Here is a tiny trained network, its code and every weight. The questions are about switching its units off for an input and a class, where a switched-off unit gives its printed mean instead of its output.

import numpy as np


def w(rows, s, z=0):
    codes = np.array(rows[::2]) - 128.0
    scale = np.full(codes.shape[1], s)
    scale[-1] = z or s
    return codes * scale


def f(y):
    return y / 2 * (1 + np.tanh(0.7978845608 * (y + 0.044715 * y**3)))


def log_softmax(a):
    a = a - a.max(-1, keepdims=True)
    return a - np.log(np.exp(a).sum(-1, keepdims=True))


def net(x, mask):
    res = np.array(x, float).reshape(1, 3) / 4 @ E
    y = f(res @ A[0][:, :-1].T + A[0][:, -1])
    res = res + np.where(mask, y, B[0][:, -1]) @ B[0][:, :-1]
    return log_softmax(res[-1] @ U[:, :-1].T + U[:, -1])


A, B = {}, {}
E = w([
[222,72,16,62,193,228,238,244,78,250],'x0',
[183,86,188,2,210,238,102,23,35,37],'x1',
[189,199,30,53,151,84,162,67,57,225],'x2',
],0.0082)
A[0] = w([
[161,68,111,99,216,212,212,183,115,133,163],'neuron 0',
[118,140,187,114,214,165,100,57,113,37,164],'neuron 1',
[190,77,116,116,202,249,150,152,124,179,91],'neuron 2',
[47,101,203,86,112,114,57,32,140,67,155],'neuron 3',
[44,95,119,227,28,68,141,143,222,155,154],'neuron 4',
[16,80,238,206,70,114,101,97,188,53,153],'neuron 5',
[143,126,129,132,139,108,128,146,119,108,29],'neuron 6',
[136,149,119,134,38,56,165,155,140,176,170],'neuron 7',
[88,123,136,172,80,115,132,100,138,129,1],'neuron 8',
[103,131,112,171,63,87,77,204,167,147,113],'neuron 9',
[172,133,54,85,113,95,128,133,111,178,70],'neuron 10',
[198,179,96,44,159,210,207,136,62,198,156],'neuron 11',
[170,81,93,128,155,207,174,180,128,172,164],'neuron 12',
[76,122,109,253,29,53,138,168,225,162,132],'neuron 13',
],0.011,0.0098)
B[0] = w([
[141,34,125,62,222,121,170,189,174,134,213],'neuron 0',
[213,138,191,104,71,133,43,124,36,102,213],'neuron 1',
[187,91,199,31,223,148,152,222,94,53,197],'neuron 2',
[183,174,198,177,35,169,52,111,60,69,226],'neuron 3',
[192,195,140,173,66,117,129,255,161,172,238],'neuron 4',
[41,108,247,207,163,199,72,185,236,78,254],'neuron 5',
[79,96,154,102,144,51,153,130,150,100,121],'neuron 6',
[140,220,80,194,73,102,198,122,160,194,189],'neuron 7',
[95,83,157,44,226,54,161,148,86,95,140],'neuron 8',
[112,132,126,153,151,118,170,176,156,184,189],'neuron 9',
[87,136,37,149,156,156,61,81,123,80,164],'neuron 10',
[86,38,43,66,180,88,185,57,98,102,231],'neuron 11',
[154,83,125,14,172,121,144,160,137,149,200],'neuron 12',
[181,193,160,217,104,132,138,189,197,232,246],'neuron 13',
],0.0095,0.024)
U = w([
[183,153,124,93,94,112,102,77,74,138,132],'0',
[117,115,178,165,99,152,87,130,153,67,151],'1',
[4,84,138,109,59,76,148,156,143,88,5],'2',
[141,80,101,75,170,143,156,164,140,132,170],'3',
[129,151,122,178,105,94,155,170,185,199,138],'4',
[115,132,69,132,132,86,144,68,138,162,126],'5',
],0.019)

Each question gives the input, the list of numbers given to net, and the class t.
The units are the neurons (one row each of A and B). Each row of codes is followed by its name. A weight is (code - 128) times the scale printed after its matrix; where a second scale follows, it is the last column's (A, B and U).
mask holds one flag per neuron, in row order. A switched-off neuron (its flag False) gives its mean, the last column of its row in B, instead of its output. The means were averaged over made-up inputs and are rounded, as every weight is.
A unit's drop is (log p(t) with every unit on - log p(t) with that unit switched off) / (log p(t) with every unit on - log p(t) with every unit switched off).
The circuit of an input: a set's keep is (log p(t) with only the set's units on - log p(t) with every unit switched off) / (log p(t) with every unit on - log p(t) with every unit switched off). Starting from the 12 units with the biggest drops (on a tie, the unit counted first), units are removed one at a time, each time the one whose removal leaves the highest keep (on an exact tie, the one counted first), for as long as the keep stays at least 0.8.
units of the circuit, in order: the units of the circuit, biggest drop first
k most important neurons: the k neurons with the biggest drops, biggest first
drop when u is switched off: that unit's drop, to one decimal
input [-1,5,3], class 0: units of the circuit, in order : neuron 5
input [2,-4,5], class 5: 2 most important neurons : neuron 5; neuron 4
input [6,-8,8], class 3: 2 most important neurons : neuron 11; neuron 12
input [2,-2,7], class 3: 3 most important neurons : neuron 13; neuron 3; neuron 12
input [-7,-3,0], class 4: 2 most important neurons : neuron 13; neuron 4
input [-7,-4,-5], class 4: 2 most important neurons : neuron 13; neuron 4
input [-8,-4,-6], class 4: 4 most important neurons : neuron 13; neuron 4; neuron 9; neuron 2
input [1,-4,6], class 5: 3 most important neurons : neuron 5; neuron 4; neuron 10
input [2,-1,-2], class 3: 2 most important neurons : neuron 13; neuron 4
input [-2,3,3], class 0: drop when neuron 5 is switched off : 0.9
input [-3,7,4], class 0: drop when neuron 5 is switched off : 0.3
